arr =
[[-11.454, 2.038, -16.851, 6.380, -5.367, 1.246, 22.497, -11.955, -8.518, -7.867, 19.094, -11.250, -15.361, 19.881, 16.031],
 [-9.233, -11.290, -7.336, 14.327, -14.620, -14.718, -5.313, -17.381, -15.848, -12.814, -4.637, -10.394, -11.099, -12.388, 7.831],
 [-5.206, -14.794, -3.818, 25.207, 10.291, -11.232, 18.035, 1.241, -3.995, -5.419, 19.347, -4.787, -3.168, 15.324, 27.870],
 [2.095, -11.118, -0.482, -10.143, 18.252, 0.095, 10.906, 17.537, 12.110, 0.334, 12.118, -0.675, 5.715, 10.408, -5.685],
 [-6.593, -18.118, -6.059, 11.959, 14.201, -12.045, 12.612, 0.840, -1.434, -8.566, 14.319, -9.783, -5.213, 11.738, 10.345]]
arr[0][0]	-11.454
arr[0][13]	19.881
arr[4]	[-6.593, -18.118, -6.059, 11.959, 14.201, -12.045, 12.612, 0.840, -1.434, -8.566, 14.319, -9.783, -5.213, 11.738, 10.345]
arr[-2][-7]	12.110
arr[:, -15]	[-11.454, -9.233, -5.206, 2.095, -6.593]
arr[4][-9]	12.612
arr[-1][1]	-18.118
arr[-4]	[-9.233, -11.290, -7.336, 14.327, -14.620, -14.718, -5.313, -17.381, -15.848, -12.814, -4.637, -10.394, -11.099, -12.388, 7.831]
arr[4][13]	11.738
arr[0]	[-11.454, 2.038, -16.851, 6.380, -5.367, 1.246, 22.497, -11.955, -8.518, -7.867, 19.094, -11.250, -15.361, 19.881, 16.031]
arr[-1][7]	0.840
arr[1][-3]	-11.099
arr[:, -4]	[-11.250, -10.394, -4.787, -0.675, -9.783]
arr[:, -13]	[-16.851, -7.336, -3.818, -0.482, -6.059]
arr[0][-11]	-5.367
arr[2]	[-5.206, -14.794, -3.818, 25.207, 10.291, -11.232, 18.035, 1.241, -3.995, -5.419, 19.347, -4.787, -3.168, 15.324, 27.870]
arr[3][-11]	18.252
arr[2][-8]	1.241
arr[0][6]	22.497
arr[-3][10]	19.347
arr[4][-5]	14.319
arr[:, -12]	[6.380, 14.327, 25.207, -10.143, 11.959]
arr[-3][-4]	-4.787
arr[1][8]	-15.848
arr[:, 8]	[-8.518, -15.848, -3.995, 12.110, -1.434]
arr[-3][-6]	-5.419
arr[3]	[2.095, -11.118, -0.482, -10.143, 18.252, 0.095, 10.906, 17.537, 12.110, 0.334, 12.118, -0.675, 5.715, 10.408, -5.685]
arr[-1][-10]	-12.045
arr[3][1]	-11.118
arr[1][6]	-5.313
arr[4][-7]	-1.434
arr[-3][14]	27.870
arr[0][9]	-7.867
arr[1][-15]	-9.233

X =
[[-0.18 -0.16 -0.26 -0.12 -0.17 -0.13 -0.16 -0.01 -0.03 -0.06  0.08 -0.08
   0.11]
 [-0.10  0.01 -0.13 -0.09 -0.17  0.04 -0.12 -0.20  0.00  0.03 -0.09  0.16
   0.00]
 [-0.04 -0.16 -0.05  0.00 -0.21  0.01 -0.15 -0.14  0.08 -0.02  0.00  0.11
  -0.19]]
X[-3, -13]	-0.18
X[-3, -2]	-0.08
X[2, -2]	0.11
X[1, 7]	-0.20
X[1, -5]	0.00
X[-1, -5]	0.08
X[-1, -4]	-0.02
X[0, 6]	-0.16
X[:, 7]	[-0.01, -0.20, -0.14]
X[-3]	[-0.18, -0.16, -0.26, -0.12, -0.17, -0.13, -0.16, -0.01, -0.03, -0.06, 0.08, -0.08, 0.11]
X[1, 12]	0.00
X[:, 8]	[-0.03, 0.00, 0.08]
X[-1, -11]	-0.05
X[2, 6]	-0.15
X[-1, 4]	-0.21
X[1]	[-0.10, 0.01, -0.13, -0.09, -0.17, 0.04, -0.12, -0.20, 0.00, 0.03, -0.09, 0.16, 0.00]
X[-2, -7]	-0.12
X[:, 6]	[-0.16, -0.12, -0.15]
X[:, -11]	[-0.26, -0.13, -0.05]
X[0, 8]	-0.03
X[1, 3]	-0.09
X[:, -12]	[-0.16, 0.01, -0.16]
X[2, -3]	0.00
X[-2, -12]	0.01
X[1, -3]	-0.09
X[-3, -6]	-0.01
X[2, -8]	0.01
X[:, -13]	[-0.18, -0.10, -0.04]
X[1, -9]	-0.17

W = [[1, 3, 7, 1], [2, 7, 2, 3], [2, 6, 5, 7], [6, 5, 5, 4], [6, 6, 1, 6]]
Rows and columns are counted from 0.
row 0 col 0	1
row 3 col 2	5
row 3 col 1	5
row 0 col 1	3
row 2 col 1	6
row 2 col 3	7
row 3 col 3	4
